Here is a tiny trained network, its code and every weight. The questions are about switching its units off for an input and a class, where a switched-off unit gives its printed mean instead of its output.

import numpy as np


def w(rows, s, z=0):
    codes = np.array(rows[::2]) - 128.0
    scale = np.full(codes.shape[1], s)
    scale[-1] = z or s
    return codes * scale


def f(y):
    return np.maximum(y, 0)


def log_softmax(a):
    a = a - a.max(-1, keepdims=True)
    return a - np.log(np.exp(a).sum(-1, keepdims=True))


def net(x, mask):
    res = np.array(x, float).reshape(1, 3) / 4 @ E
    y = f(res @ A[0][:, :-1].T + A[0][:, -1])
    res = res + np.where(mask, y, B[0][:, -1]) @ B[0][:, :-1]
    return log_softmax(res[-1] @ U[:, :-1].T + U[:, -1])


A, B = {}, {}
E = w([
[252,84,96,65,126,176,242,31,127,137],'x0',
[153,117,185,163,181,73,224,185,39,136],'x1',
[99,131,48,208,70,61,117,85,13,63],'x2',
],0.016)
A[0] = w([
[111,127,113,209,90,128,130,108,59,8,103],'neuron 1',
[205,97,131,100,76,128,162,82,135,122,115],'neuron 2',
[83,126,139,167,187,92,152,139,38,82,26],'neuron 3',
[211,135,126,127,163,126,198,141,74,141,25],'neuron 4',
[149,153,10,170,59,48,111,88,27,27,124],'neuron 5',
[114,73,79,139,71,84,137,116,125,70,124],'neuron 6',
[179,65,145,149,176,119,210,148,74,139,2],'neuron 7',
[151,161,185,96,136,56,155,205,61,142,86],'neuron 8',
],0.011,0.0055)
B[0] = w([
[139,104,69,153,52,172,119,97,113,120,206],'neuron 1',
[171,147,58,43,183,113,117,72,121,106,197],'neuron 2',
[186,124,54,132,67,166,185,159,145,178,189],'neuron 3',
[138,103,98,148,90,143,10,202,160,131,196],'neuron 4',
[149,74,103,112,163,139,170,103,93,37,252],'neuron 5',
[93,74,138,162,171,73,125,74,128,72,175],'neuron 6',
[53,90,116,127,86,85,73,181,192,79,202],'neuron 7',
[180,143,180,144,119,152,209,167,140,213,192],'neuron 8',
],0.011,0.03)
U = w([
[52,153,133,111,128,97,36,174,205,174,254],'0',
[231,111,52,85,80,248,202,65,129,191,114],'1',
[78,74,74,215,99,88,96,142,145,60,99],'2',
[148,111,90,94,239,57,182,34,84,107,30],'3',
[129,127,237,188,152,80,218,176,128,217,94],'4',
],0.011,0.0063)

Each question gives the input, the list of numbers given to net, and the class t.
The units are the neurons (one row each of A and B). Each row of codes is followed by its name. A weight is (code - 128) times the scale printed after its matrix; where a second scale follows, it is the last column's (A, B and U).
mask holds one flag per neuron, in row order. A switched-off neuron (its flag False) gives its mean, the last column of its row in B, instead of its output. The means were averaged over made-up inputs and are rounded, as every weight is.
A unit's drop is (log p(t) with every unit on - log p(t) with that unit switched off) / (log p(t) with every unit on - log p(t) with every unit switched off).
The circuit of an input: a set's keep is (log p(t) with only the set's units on - log p(t) with every unit switched off) / (log p(t) with every unit on - log p(t) with every unit switched off). Starting from all 8 units, units are removed one at a time, each time the one whose removal leaves the highest keep (on an exact tie, the one counted first), for as long as the keep stays at least 0.8.
units of the circuit, in order: the units of the circuit, biggest drop first
top k neurons: the k neurons with the biggest drops, biggest first
drop when u is switched off: that unit's drop, to one decimal
input [-8,3,7], class 1: top neuron : [neuron 3]
input [1,1,-7], class 0: top 3 neurons : [neuron 5; neuron 3; neuron 1]
input [6,7,5], class 2: top 2 neurons : [neuron 7; neuron 4]
input [-5,6,0], class 4: top 3 neurons : [neuron 2; neuron 5; neuron 8]
input [-2,-1,-3], class 0: top 2 neurons : [neuron 5; neuron 8]
input [5,6,2], class 2: top 2 neurons : [neuron 7; neuron 4]
input [-1,-5,-3], class 0: top 2 neurons : [neuron 5; neuron 3]
input [5,2,2], class 2: top 2 neurons : [neuron 4; neuron 7]
input [0,4,1], class 1: top 2 neurons : [neuron 8; neuron 3]
input [-1,5,3], class 1: top 2 neurons : [neuron 3; neuron 8]
input [-1,7,7], class 1: top 3 neurons : [neuron 3; neuron 8; neuron 1]
input [8,1,7], class 2: top 3 neurons : [neuron 4; neuron 7; neuron 1]
input [8,8,-4], class 0: drop when neuron 7 is switched off : 0.2
input [-6,3,8], class 1: units of the circuit, in order : [neuron 3]
input [-5,-5,-2], class 0: drop when neuron 5 is switched off : 0.3
input [6,-2,4], class 3: drop when neuron 7 is switched off : 0.0
input [0,-5,-3], class 0: drop when neuron 3 is switched off : 0.5
